Below are the code and all the weights of a small trained network. Each question names an input and a target symbol and asks about switching units off, where a switched-off unit gives its printed mean instead of its output.

import numpy as np


def w(rows, s, z=0):
    codes = np.array(rows[::2]) - 128.0
    scale = np.full(codes.shape[1], s)
    scale[-1] = z or s
    return codes * scale


def norm(h):
    return h / np.sqrt((h * h).mean(-1, keepdims=True) + 1e-5)


def f(y):
    return y / 2 * (1 + np.tanh(0.7978845608 * (y + 0.044715 * y**3)))


def softmax(a):
    e = np.exp(a - a.max(-1, keepdims=True))
    return e / e.sum(-1, keepdims=True)


def log_softmax(a):
    a = a - a.max(-1, keepdims=True)
    return a - np.log(np.exp(a).sum(-1, keepdims=True))


def net(x, mask):
    ids = ['ΛΞΠΦΨαβγδεθμστ'.index(c) for c in x.split()]
    T = len(ids)
    res = E[ids] + P[:T]
    u = 0
    for l in range(2):
        q, k, v = (norm(res) @ M[l].T for M in (Q, K, V))
        z = softmax(np.where(np.tri(T) > 0, q @ k.T / 3**0.5, -1e9)) @ v
        res = res + np.where(mask[u], z, O[l][:, -1]) @ O[l][:, :-1]
        u += 1
        y = f(norm(res) @ A[l][:, :-1].T + A[l][:, -1])
        res = res + np.where(mask[u : u + 4], y, B[l][:, -1]) @ B[l][:, :-1]
        u += 4
    return log_softmax(norm(res)[-1] @ U[:, :-1].T + U[:, -1])


Q, K, V, O, A, B = {}, {}, {}, {}, {}, {}
E = w([
[174,173,148,39,135,143,112],'Λ',
[116,177,64,113,139,111,100],'Ξ',
[115,182,84,94,160,137,97],'Π',
[162,157,106,73,179,113,102],'Φ',
[141,186,121,110,85,170,114],'Ψ',
[150,191,113,74,149,172,136],'α',
[207,170,150,72,80,146,102],'β',
[132,186,95,177,126,163,186],'γ',
[135,173,125,121,119,115,123],'δ',
[167,212,168,141,81,194,148],'ε',
[220,182,107,77,96,199,142],'θ',
[255,176,125,108,91,165,126],'μ',
[157,63,197,151,156,14,222],'σ',
[192,206,82,148,100,133,122],'τ',
],0.0026)
P = w([
[56,5,74,158,123,96,75],'0',
[255,168,78,103,111,189,141],'1',
[238,175,88,109,125,171,156],'2',
[219,193,84,116,126,165,154],'3',
[207,196,106,105,128,166,149],'4',
[187,213,117,113,132,171,163],'5',
[191,213,123,127,134,173,165],'6',
[195,213,139,144,119,190,163],'7',
[191,211,150,137,143,179,148],'8',
[192,212,168,121,131,177,159],'9',
[210,209,196,117,108,207,162],'10',
[201,214,192,119,124,193,155],'11',
],0.0019)
Q[0] = w([
[226,247,170,83,144,157,153],'L0H0',
[216,253,102,88,89,222,122],'L0H0',
[23,3,61,131,106,102,87],'L0H0',
],0.0039)
K[0] = w([
[88,16,118,137,76,125,116],'L0H0',
[51,100,89,148,98,185,79],'L0H0',
[149,254,133,140,189,149,145],'L0H0',
],0.0058)
V[0] = w([
[111,135,110,2,175,136,105],'L0H0',
[127,113,195,82,43,65,76],'L0H0',
[79,137,106,116,38,246,77],'L0H0',
],0.0032)
O[0] = w([
[153,114,58,177,251,150,163,2],'L0H0',
[213,157,89,242,139,88,62,202],'L0H0',
[187,86,67,77,132,11,177,215],'L0H0',
],0.0032,0.00077)
A[0] = w([
[132,36,145,165,138,43,178,109],'L0N0',
[146,148,70,252,128,183,149,41],'L0N1',
[72,136,153,115,80,223,30,73],'L0N2',
[57,20,178,89,94,125,114,4],'L0N3',
],0.0043,0.0017)
B[0] = w([
[141,201,2,66,157,133,74,215],'L0N0',
[166,115,164,24,153,78,76,213],'L0N1',
[214,150,38,111,181,71,23,162],'L0N2',
[155,97,82,58,165,131,63,2],'L0N3',
],0.0035,0.00079)
Q[1] = w([
[202,174,131,56,119,73,252],'L1H0',
[249,192,140,90,141,31,210],'L1H0',
[221,175,117,49,136,96,207],'L1H0',
],0.0039)
K[1] = w([
[41,37,66,150,103,108,59],'L1H0',
[23,1,91,102,151,26,77],'L1H0',
[68,56,61,93,127,113,62],'L1H0',
],0.0048)
V[1] = w([
[86,242,94,158,41,71,4],'L1H0',
[2,110,121,68,99,49,183],'L1H0',
[236,129,123,75,20,18,245],'L1H0',
],0.0029)
O[1] = w([
[101,201,105,190,37,70,56,254],'L1H0',
[51,187,65,60,113,126,197,136],'L1H0',
[95,35,90,132,15,27,253,240],'L1H0',
],0.0035,0.002)
A[1] = w([
[203,163,138,81,91,161,132,250],'L1N0',
[153,151,133,141,207,184,79,68],'L1N1',
[154,79,66,53,71,89,220,175],'L1N2',
[133,148,94,190,2,100,99,36],'L1N3',
],0.0053,0.0022)
B[1] = w([
[30,84,57,135,167,78,96,214],'L1N0',
[199,188,124,96,3,94,215,161],'L1N1',
[169,143,154,125,129,205,36,253],'L1N2',
[141,140,224,12,249,126,152,184],'L1N3',
],0.0043,0.0057)
U = w([
[181,75,48,220,137,65,200,133],'Λ',
[33,125,34,199,108,82,151,146],'Ξ',
[110,181,62,123,138,137,214,31],'Π',
[176,213,154,97,123,171,185,154],'Φ',
[178,148,39,36,146,118,66,254],'Ψ',
[130,73,96,137,229,214,162,113],'α',
[151,29,127,160,191,59,82,95],'β',
[16,108,121,99,78,234,84,82],'γ',
[50,139,149,106,232,44,114,76],'δ',
[123,65,104,85,3,55,172,91],'ε',
[167,23,88,173,95,197,96,84],'θ',
[128,47,254,169,127,145,144,153],'μ',
[137,176,130,251,70,120,34,116],'σ',
[108,171,223,112,124,151,186,110],'τ',
],0.0065,0.0053)

Each question gives the input, a string of symbols that net reads in full, and the target symbol t.
The units are the heads (3 rows each of Q, K, V and O) and the neurons (one row each of A and B). Each row of codes is followed by its name. A weight is (code - 128) times the scale printed after its matrix; where a second scale follows, it is the last column's (O, A, B and U).
mask holds one flag per unit, layer by layer, with each layer's heads first. A switched-off unit (its flag False) gives its mean, the last column of its rows in O or B, instead of its output. The means were averaged over made-up inputs and are rounded, as every weight is.
A unit's drop is (log p(t) with every unit on - log p(t) with that unit switched off) / (log p(t) with every unit on - log p(t) with every unit switched off).
The circuit of an input: a set's keep is (log p(t) with only the set's units on - log p(t) with every unit switched off) / (log p(t) with every unit on - log p(t) with every unit switched off). Starting from all 10 units, units are removed one at a time, each time the one whose removal leaves the highest keep (on an exact tie, the one counted first), for as long as the keep stays at least 0.8.
units of the circuit, in order: the units of the circuit, biggest drop first
most important unit: the unit with the biggest drop
k most important neurons of layer l: the k neurons of layer l with the biggest drops, biggest first
input σ Ψ γ ε Π δ Φ α σ Λ β, target σ: most important unit	L0H0
input ε ε σ ε Ξ ε Ψ, target ε: units of the circuit, in order	[L0H0; L1H0]
input ε δ Ψ δ β μ γ σ σ, target ε: units of the circuit, in order	[L1H0; L0H0]
input Λ Π γ σ μ δ Ψ μ ε μ δ, target Λ: units of the circuit, in order	[L0H0; L1N2]
input Λ μ σ Ξ Π μ σ, target Λ: units of the circuit, in order	[L0H0; L1N3]
input δ δ σ τ α θ σ, target δ: 2 most important neurons of layer 1	[L1N2; L1N1]
input σ β δ Ψ ε γ, target σ: units of the circuit, in order	[L1H0; L0H0]
input γ γ σ γ ε, target γ: units of the circuit, in order	[L0H0; L1N1; L1N0]
input σ α β ε ε τ Ξ σ δ τ, target σ: units of the circuit, in order	[L0H0; L1H0]
input γ σ δ σ τ σ Ξ ε δ σ β Λ, target γ: units of the circuit, in order	[L0H0; L1N3; L1N1; L1N0]
input δ σ γ δ, target δ: 3 most important neurons of layer 1	[L1N3; L1N2; L1N1]
input Ψ Ψ Ξ σ σ σ α β δ γ, target Ψ: units of the circuit, in order	[L0H0; L1N2]
input μ σ ε σ, target μ: units of the circuit, in order	[L0H0; L1H0; L1N2]
input ε σ ε σ σ Φ σ β σ Ψ, target ε: units of the circuit, in order	[L1H0]
input δ μ σ, target δ: 2 most important neurons of layer 1	[L1N3; L1N2]
input Φ γ σ δ α α σ Φ, target Φ: 3 most important neurons of layer 1	[L1N1; L1N2; L1N3]
input δ Φ ε σ γ δ γ Π, target δ: 3 most important neurons of layer 1	[L1N2; L1N3; L1N1]
input δ δ σ Ξ, target δ: 2 most important neurons of layer 1	[L1N3; L1N2]
input α σ Λ ε σ σ, target α: 2 most important neurons of layer 1	[L1N1; L1N3]
input σ τ τ ε σ μ μ δ, target σ: 2 most important neurons of layer 0	[L0N2; L0N0]
input α δ ε, target α: most important neuron of layer 0	[L0N2]
